Here is a tiny trained network, its code and every weight. The questions are about switching its units off for an input and a class, where a switched-off unit gives its printed mean instead of its output.

import numpy as np


def w(rows, s, z=0):
    codes = np.array(rows[::2]) - 128.0
    scale = np.full(codes.shape[1], s)
    scale[-1] = z or s
    return codes * scale


def f(y):
    return y / 2 * (1 + np.tanh(0.7978845608 * (y + 0.044715 * y**3)))


def log_softmax(a):
    a = a - a.max(-1, keepdims=True)
    return a - np.log(np.exp(a).sum(-1, keepdims=True))


def net(x, mask):
    res = np.array(x, float).reshape(1, 3) / 4 @ E
    y = f(res @ A[0][:, :-1].T + A[0][:, -1])
    res = res + np.where(mask, y, B[0][:, -1]) @ B[0][:, :-1]
    return log_softmax(res[-1] @ U[:, :-1].T + U[:, -1])


A, B = {}, {}
E = w([
[179,141,73,203,159,206,39,183,47,63,138],'x0',
[135,148,141,129,207,210,101,69,80,245,77],'x1',
[131,242,4,76,84,128,157,106,96,151,151],'x2',
],0.012)
A[0] = w([
[100,86,254,114,178,127,115,113,118,123,75,172],'neuron 0',
[73,17,220,184,167,93,116,119,164,106,128,205],'neuron 1',
[162,53,195,156,82,114,142,131,140,101,104,96],'neuron 2',
[111,205,50,154,188,211,108,104,54,169,89,241],'neuron 3',
[97,190,107,74,88,162,137,69,158,178,96,140],'neuron 4',
[101,132,176,146,159,129,127,137,147,149,96,145],'neuron 5',
[146,43,154,172,121,106,79,188,158,85,143,217],'neuron 6',
[50,100,181,108,87,19,200,114,173,193,95,146],'neuron 7',
[176,144,101,182,142,168,100,175,45,119,181,140],'neuron 8',
[103,156,104,78,45,36,196,78,172,146,195,255],'neuron 9',
],0.0081,0.0031)
B[0] = w([
[174,114,147,123,131,134,142,95,155,149,90,217],'neuron 0',
[135,103,153,152,126,152,147,61,142,137,67,250],'neuron 1',
[133,92,149,171,115,108,146,97,144,139,126,190],'neuron 2',
[143,113,148,226,144,108,110,84,111,92,104,231],'neuron 3',
[134,99,164,128,122,104,141,95,153,169,140,184],'neuron 4',
[143,147,123,134,151,102,118,93,147,147,125,160],'neuron 5',
[107,118,161,151,108,91,161,136,112,117,158,218],'neuron 6',
[132,172,91,123,119,137,80,112,134,93,133,247],'neuron 7',
[127,168,87,143,130,128,113,139,136,83,132,205],'neuron 8',
[4,151,118,130,56,72,157,154,70,90,174,250],'neuron 9',
],0.014,0.016)
U = w([
[204,115,116,169,206,174,50,101,144,130,64,143],'0',
[185,108,116,46,162,169,129,222,151,205,167,7],'1',
[112,73,190,161,116,112,192,97,133,154,116,157],'2',
[101,143,93,19,107,124,110,112,155,163,154,94],'3',
[189,88,63,42,142,201,107,205,185,196,185,2],'4',
[145,104,85,36,166,225,121,234,154,192,123,4],'5',
[77,162,60,152,92,108,93,157,105,77,246,143],'6',
],0.013,0.0076)

Each question gives the input, the list of numbers given to net, and the class t.
The units are the neurons (one row each of A and B). Each row of codes is followed by its name. A weight is (code - 128) times the scale printed after its matrix; where a second scale follows, it is the last column's (A, B and U).
mask holds one flag per neuron, in row order. A switched-off neuron (its flag False) gives its mean, the last column of its row in B, instead of its output. The means were averaged over made-up inputs and are rounded, as every weight is.
A unit's drop is (log p(t) with every unit on - log p(t) with that unit switched off) / (log p(t) with every unit on - log p(t) with every unit switched off).
The circuit of an input: a set's keep is (log p(t) with only the set's units on - log p(t) with every unit switched off) / (log p(t) with every unit on - log p(t) with every unit switched off). Starting from all 10 units, units are removed one at a time, each time the one whose removal leaves the highest keep (on an exact tie, the one counted first), for as long as the keep stays at least 0.8.
units of the circuit, in order: the units of the circuit, biggest drop first
k most important neurons: the k neurons with the biggest drops, biggest first
drop when u is switched off: that unit's drop, to one decimal
input [3,-8,-2], class 2: units of the circuit, in order -> neuron 7
input [-5,3,-1], class 3: 4 most important neurons -> neuron 3; neuron 7; neuron 6; neuron 2
input [-7,8,-4], class 0: units of the circuit, in order -> neuron 9; neuron 7
input [-5,2,-1], class 3: units of the circuit, in order -> neuron 3; neuron 7
input [8,-6,-5], class 2: 2 most important neurons -> neuron 9; neuron 7
input [-7,5,0], class 3: units of the circuit, in order -> neuron 7; neuron 3
input [6,3,6], class 0: 2 most important neurons -> neuron 9; neuron 3
input [6,-1,3], class 0: 3 most important neurons -> neuron 9; neuron 3; neuron 6
input [2,1,2], class 0: 2 most important neurons -> neuron 9; neuron 6
input [5,2,-2], class 0: drop when neuron 9 is switched off -> 6.1
input [0,6,3], class 0: drop when neuron 7 is switched off -> 0.0
input [-6,-2,6], class 6: drop when neuron 9 is switched off -> 0.1
input [-5,-1,6], class 6: drop when neuron 9 is switched off -> 0.2
input [-7,5,7], class 6: units of the circuit, in order -> neuron 9
